Below is a small trained network, with its code and all its weights. Each question gives an input and a class and asks what happens when units are switched off, that is, made to give their printed mean instead of their output.

import numpy as np


def w(rows, s, z=0):
    codes = np.array(rows[::2]) - 128.0
    scale = np.full(codes.shape[1], s)
    scale[-1] = z or s
    return codes * scale


def norm(h):
    return h / np.sqrt((h * h).mean(-1, keepdims=True) + 1e-5)


def f(y):
    return y / 2 * (1 + np.tanh(0.7978845608 * (y + 0.044715 * y**3)))


def log_softmax(a):
    a = a - a.max(-1, keepdims=True)
    return a - np.log(np.exp(a).sum(-1, keepdims=True))


def net(x, mask):
    res = np.array(x, float).reshape(1, 3) / 4 @ E
    u = 0
    for l in range(3):
        y = f(norm(res) @ A[l][:, :-1].T + A[l][:, -1])
        res = res + np.where(mask[u : u + 11], y, B[l][:, -1]) @ B[l][:, :-1]
        u += 11
    return log_softmax(norm(res)[-1] @ U[:, :-1].T + U[:, -1])


A, B = {}, {}
E = w([
[161,39,23,85,98,35],'x0',
[50,104,137,109,138,118],'x1',
[103,1,77,231,47,206],'x2',
],0.0066)
A[0] = w([
[246,167,88,148,125,181,9],'L0N0',
[145,154,130,69,134,133,98],'L0N1',
[19,116,126,124,149,109,28],'L0N2',
[86,192,132,167,107,190,2],'L0N3',
[146,120,148,60,123,171,118],'L0N4',
[2,145,83,96,133,146,9],'L0N5',
[111,100,122,144,113,191,80],'L0N6',
[127,92,130,180,152,128,61],'L0N7',
[122,144,163,80,67,117,111],'L0N8',
[114,169,121,164,150,65,94],'L0N9',
[125,106,67,147,83,73,58],'L0N10',
],0.0095,0.0021)
B[0] = w([
[176,102,247,166,55,65,217],'L0N0',
[71,140,75,186,127,141,194],'L0N1',
[211,121,196,171,74,93,178],'L0N2',
[215,87,116,119,240,175,231],'L0N3',
[157,148,111,167,144,130,138],'L0N4',
[190,122,207,167,73,91,178],'L0N5',
[103,206,78,71,105,153,213],'L0N6',
[108,200,108,100,82,111,149],'L0N7',
[128,126,116,152,144,126,139],'L0N8',
[78,119,97,158,151,135,161],'L0N9',
[161,84,148,55,197,183,254],'L0N10',
],0.013,0.003)
A[1] = w([
[57,95,187,99,142,178,26],'L1N0',
[99,170,150,71,62,118,52],'L1N1',
[111,50,63,250,137,117,104],'L1N2',
[111,92,132,122,91,193,68],'L1N3',
[129,108,98,143,69,180,98],'L1N4',
[108,95,109,253,154,172,50],'L1N5',
[144,103,135,165,105,102,62],'L1N6',
[124,193,110,101,74,143,3],'L1N7',
[109,99,173,144,96,103,17],'L1N8',
[128,103,99,151,57,188,56],'L1N9',
[96,202,128,145,149,63,93],'L1N10',
],0.012,0.0015)
B[1] = w([
[177,128,141,140,129,175,141],'L1N0',
[210,118,141,115,187,157,127],'L1N1',
[118,63,180,93,189,212,142],'L1N2',
[118,199,106,178,155,77,210],'L1N3',
[82,158,119,183,167,49,205],'L1N4',
[64,4,146,107,147,172,177],'L1N5',
[103,82,164,127,95,145,156],'L1N6',
[123,105,104,87,169,119,131],'L1N7',
[176,91,126,163,76,144,153],'L1N8',
[72,166,102,192,142,55,216],'L1N9',
[80,174,63,196,121,49,253],'L1N10',
],0.013,0.0037)
A[2] = w([
[173,78,181,81,46,182,107],'L2N0',
[91,175,140,139,116,128,53],'L2N1',
[132,106,99,78,101,93,109],'L2N2',
[136,53,88,41,91,50,92],'L2N3',
[142,176,128,113,23,176,81],'L2N4',
[159,134,240,182,4,42,153],'L2N5',
[72,205,238,141,123,244,31],'L2N6',
[150,118,190,165,113,61,164],'L2N7',
[107,164,125,129,107,158,1],'L2N8',
[154,234,163,24,172,81,163],'L2N9',
[129,98,105,87,102,92,133],'L2N10',
],0.011,0.003)
B[2] = w([
[42,101,63,138,198,122,201],'L2N0',
[190,73,68,98,82,64,140],'L2N1',
[171,131,152,170,130,112,145],'L2N2',
[231,187,166,132,127,138,189],'L2N3',
[119,102,141,146,147,138,127],'L2N4',
[104,103,212,166,33,164,254],'L2N5',
[252,169,141,110,113,98,177],'L2N6',
[108,171,121,115,64,172,203],'L2N7',
[173,102,148,117,108,40,112],'L2N8',
[65,52,127,143,137,166,175],'L2N9',
[158,171,151,143,145,149,148],'L2N10',
],0.018,0.0076)
U = w([
[48,182,22,192,167,49,190],'0',
[248,165,136,139,203,165,188],'1',
[121,154,188,182,18,163,184],'2',
[54,51,130,120,158,215,179],'3',
[121,111,93,57,104,110,3],'4',
[113,110,114,36,116,88,11],'5',
[120,121,93,47,99,115,12],'6',
],0.013,0.0051)

Each question gives the input, the list of numbers given to net, and the class t.
The units are the neurons (one row each of A and B). Each row of codes is followed by its name. A weight is (code - 128) times the scale printed after its matrix; where a second scale follows, it is the last column's (A, B and U).
mask holds one flag per neuron, layer by layer. A switched-off neuron (its flag False) gives its mean, the last column of its row in B, instead of its output. The means were averaged over made-up inputs and are rounded, as every weight is.
A unit's drop is (log p(t) with every unit on - log p(t) with that unit switched off) / (log p(t) with every unit on - log p(t) with every unit switched off).
The circuit of an input: a set's keep is (log p(t) with only the set's units on - log p(t) with every unit switched off) / (log p(t) with every unit on - log p(t) with every unit switched off). Starting from the 12 units with the biggest drops (on a tie, the unit counted first), units are removed one at a time, each time the one whose removal leaves the highest keep (on an exact tie, the one counted first), for as long as the keep stays at least 0.8.
circuit, biggest first: the units of the circuit, biggest drop first
most important unit: the unit with the biggest drop
k most important neurons: the k neurons with the biggest drops, biggest first
k most important neurons of layer l: the k neurons of layer l with the biggest drops, biggest first
drop when u is switched off: that unit's drop, to one decimal
input [-6,-7,8], class 0: most important unit	L0N6
input [0,-1,-3], class 3: circuit, biggest first	(L0N1; L0N6; L1N5; L0N9)
input [-8,-5,7], class 1: 2 most important neurons of layer 1	(L1N10; L1N5)
input [1,-3,-4], class 0: 2 most important neurons	(L1N10; L0N3)
input [0,-1,-2], class 3: 2 most important neurons of layer 1	(L1N2; L1N5)
input [-7,7,-4], class 1: 3 most important neurons	(L0N0; L0N3; L2N6)
input [-3,1,0], class 3: circuit, biggest first	(L0N3; L2N3)
input [-6,6,2], class 1: 2 most important neurons	(L0N3; L2N6)
input [-6,5,-6], class 0: 2 most important neurons	(L0N10; L1N10)
input [-1,-2,-2], class 3: 2 most important neurons	(L1N5; L0N1)
input [1,2,4], class 0: 3 most important neurons of layer 1	(L1N9; L1N4; L1N3)
input [-6,-6,1], class 1: 2 most important neurons	(L0N3; L2N6)
input [2,4,5], class 0: 2 most important neurons of layer 0	(L0N0; L0N6)
input [8,0,5], class 1: most important unit	L0N10
input [-2,-1,-2], class 3: drop when L1N5 is switched off	1.1
input [8,4,-5], class 1: drop when L2N3 is switched off	0.1
input [3,3,-6], class 0: drop when L1N10 is switched off	0.1
